Below is a small trained network, with its code and all its weights. Each question gives an input and a class and asks what happens when units are switched off, that is, made to give their printed mean instead of their output.

import numpy as np


def w(rows, s, z=0):
    codes = np.array(rows[::2]) - 128.0
    scale = np.full(codes.shape[1], s)
    scale[-1] = z or s
    return codes * scale


def f(y):
    return y / 2 * (1 + np.tanh(0.7978845608 * (y + 0.044715 * y**3)))


def log_softmax(a):
    a = a - a.max(-1, keepdims=True)
    return a - np.log(np.exp(a).sum(-1, keepdims=True))


def net(x, mask):
    res = np.array(x, float).reshape(1, 4) / 4 @ E
    y = f(res @ A[0][:, :-1].T + A[0][:, -1])
    res = res + np.where(mask, y, B[0][:, -1]) @ B[0][:, :-1]
    return log_softmax(res[-1] @ U[:, :-1].T + U[:, -1])


A, B = {}, {}
E = w([
[144,33,139,230,23,83,251,162,169,108,80,169],'x0',
[197,143,45,202,169,108,31,193,222,87,155,167],'x1',
[129,233,50,148,35,65,83,124,83,149,82,69],'x2',
[129,136,254,193,107,78,72,54,193,75,166,76],'x3',
],0.0077)
A[0] = w([
[150,254,59,156,16,28,107,109,79,130,48,24,54],'neuron 1',
[135,144,254,153,108,82,104,85,144,60,97,62,67],'neuron 2',
[26,112,191,104,88,114,208,67,76,151,113,89,53],'neuron 3',
[123,103,195,119,233,140,177,129,134,62,145,211,20],'neuron 4',
[174,124,212,146,132,105,81,50,178,97,143,71,52],'neuron 5',
[137,43,177,198,50,99,224,171,123,103,73,155,56],'neuron 6',
[168,56,177,103,193,204,170,119,207,162,170,113,133],'neuron 7',
[203,159,83,193,171,83,51,196,221,86,148,191,31],'neuron 8',
[82,120,196,60,91,145,188,13,51,191,104,89,69],'neuron 9',
[135,66,90,210,39,77,163,114,193,79,80,181,108],'neuron 10',
[111,122,196,152,101,93,96,46,145,93,162,110,255],'neuron 11',
[98,165,121,76,197,116,43,80,111,129,185,83,113],'neuron 12',
[152,139,120,91,191,214,77,83,85,111,180,98,77],'neuron 13',
[116,158,74,83,180,159,207,207,87,155,42,128,127],'neuron 14',
[165,103,69,61,135,177,155,188,96,175,84,189,51],'neuron 15',
[104,168,141,61,155,161,57,111,115,126,155,118,75],'neuron 16',
],0.0067)
B[0] = w([
[76,56,154,93,166,192,177,84,113,58,171,198,226],'neuron 1',
[96,168,102,150,73,141,132,195,130,126,168,116,203],'neuron 2',
[173,104,78,96,114,124,73,123,183,148,110,179,196],'neuron 3',
[83,94,84,108,116,178,145,91,126,75,245,213,166],'neuron 4',
[91,158,85,164,60,133,125,174,150,102,186,106,191],'neuron 5',
[147,178,169,147,130,76,154,90,97,166,171,121,230],'neuron 6',
[101,107,192,116,165,170,139,99,108,97,133,136,203],'neuron 7',
[185,68,86,59,100,142,73,133,184,159,74,174,213],'neuron 8',
[187,75,82,91,93,127,69,133,202,149,102,151,215],'neuron 9',
[136,153,149,134,149,76,144,87,95,163,147,119,233],'neuron 10',
[115,135,114,159,131,149,127,177,110,125,69,49,254],'neuron 11',
[149,161,156,133,158,82,160,96,96,178,148,140,220],'neuron 12',
[139,158,150,170,114,73,151,107,110,145,172,144,190],'neuron 13',
[118,177,114,180,123,138,129,180,146,121,123,81,202],'neuron 14',
[76,165,79,183,58,134,114,172,130,130,175,91,178],'neuron 15',
[172,179,163,163,101,92,149,91,122,137,183,131,182],'neuron 16',
],0.012,0.0095)
U = w([
[165,169,150,140,133,41,155,65,74,173,150,125,107],'0',
[208,79,105,89,110,131,79,144,193,152,109,147,103],'1',
[54,164,107,160,92,143,133,253,118,117,148,94,98],'2',
[59,77,147,106,154,199,160,64,90,56,156,161,94],'3',
[134,125,150,124,196,134,145,167,64,133,35,67,255],'4',
],0.015,0.019)

Each question gives the input, the list of numbers given to net, and the class t.
The units are the neurons (one row each of A and B). Each row of codes is followed by its name. A weight is (code - 128) times the scale printed after its matrix; where a second scale follows, it is the last column's (A, B and U).
mask holds one flag per neuron, in row order. A switched-off neuron (its flag False) gives its mean, the last column of its row in B, instead of its output. The means were averaged over made-up inputs and are rounded, as every weight is.
A unit's drop is (log p(t) with every unit on - log p(t) with that unit switched off) / (log p(t) with every unit on - log p(t) with every unit switched off).
The circuit of an input: a set's keep is (log p(t) with only the set's units on - log p(t) with every unit switched off) / (log p(t) with every unit on - log p(t) with every unit switched off). Starting from the 12 units with the biggest drops (on a tie, the unit counted first), units are removed one at a time, each time the one whose removal leaves the highest keep (on an exact tie, the one counted first), for as long as the keep stays at least 0.8.
units of the circuit, in order: the units of the circuit, biggest drop first
most important unit: the unit with the biggest drop
k most important neurons: the k neurons with the biggest drops, biggest first
drop when u is switched off: that unit's drop, to one decimal
input [6,5,-7,1], class 3: 2 most important neurons : (neuron 4; neuron 7)
input [5,2,-4,-4], class 0: units of the circuit, in order : (neuron 6)
input [7,0,8,-4], class 3: 2 most important neurons : (neuron 1; neuron 12)
input [2,-5,5,-2], class 1: 3 most important neurons : (neuron 9; neuron 3; neuron 7)
input [3,-4,-2,-2], class 1: 2 most important neurons : (neuron 3; neuron 9)
input [7,3,-8,8], class 2: 3 most important neurons : (neuron 2; neuron 5; neuron 11)
input [1,3,8,-7], class 3: 3 most important neurons : (neuron 1; neuron 11; neuron 2)
input [6,-3,-7,-7], class 2: 4 most important neurons : (neuron 15; neuron 14; neuron 1; neuron 12)
input [-8,-6,-6,7], class 0: 3 most important neurons : (neuron 12; neuron 16; neuron 13)
input [3,5,2,-5], class 1: 2 most important neurons : (neuron 8; neuron 11)
input [0,3,1,2], class 4: 3 most important neurons : (neuron 9; neuron 3; neuron 4)
input [4,2,3,-3], class 0: 2 most important neurons : (neuron 11; neuron 10)
input [3,6,7,3], class 3: 3 most important neurons : (neuron 1; neuron 9; neuron 3)
input [-6,-4,-5,-4], class 0: most important unit : neuron 1
input [-8,6,6,-7], class 0: 2 most important neurons : (neuron 12; neuron 16)
input [-2,0,-1,-3], class 4: 2 most important neurons : (neuron 5; neuron 2)
input [5,6,5,4], class 1: 2 most important neurons : (neuron 8; neuron 12)
input [-2,-7,-2,-7], class 1: drop when neuron 3 is switched off : 0.6
input [-3,-3,-1,-6], class 2: drop when neuron 15 is switched off : 0.2
input [2,3,-6,-1], class 3: drop when neuron 15 is switched off : 0.0
input [0,-8,0,-6], class 1: units of the circuit, in order : (neuron 9)
input [8,-5,-8,-4], class 0: drop when neuron 10 is switched off : 0.5
